z_106: [-37, -75, -109, 88, -147, 68, 13, 23, 74, 162, 148]
z_348: [-126, -145, -76, -24, -130, 59, -125, -126, -126, -39, 59]
z_268: [71, 3, -31, 64, 11, -63, 43, -12, 1, 17, -26]
z_375: [-757, 631, 163, 163, 163, -113, -757, -334, -498, -591, -757]
z_650: [888, -629, -542, -391, 766, 634, 241, -83, -309, -41, 328]
z_393: [-3, -44, -55, 97, 4, 17, -45, -28, 20, -63, -72]
count z_375: [163] -> 3
count z_348: [-125] -> 1
count z_348: [-126] -> 3

z_378: [106, -476, 106, 106, 423, 49, -245]
z_811: [751, -350, 55, -815, -82, 184, 316]
z_394: [718, 241, -69, 73, -415, 319, 608]
z_849: [540, -509, 540, 540, 424, -509, -509]
z_899: [-125, 262, -461, -461, 628, 689, 262]
z_170: [314, -126, -508, -599, -601, -209, -601]
count z_170: [-509] -> 0
count z_849: [-508] -> 0
count z_378: [106] -> 3
count z_849: [-509] -> 3
count z_899: [262] -> 2
count z_378: [423] -> 1

z_533: [14, -587, -12, -587]
z_437: [-3, -38, -2, 38]
z_847: [-3, -22, -17, 39]
z_918: [-3, -17, 20, 92]
z_91: [15, 6, -14, -14]
z_205: [38, 38, -2, 38]
count z_91: [15] -> 1
count z_205: [38] -> 3
count z_533: [-587] -> 2
count z_205: [39] -> 0

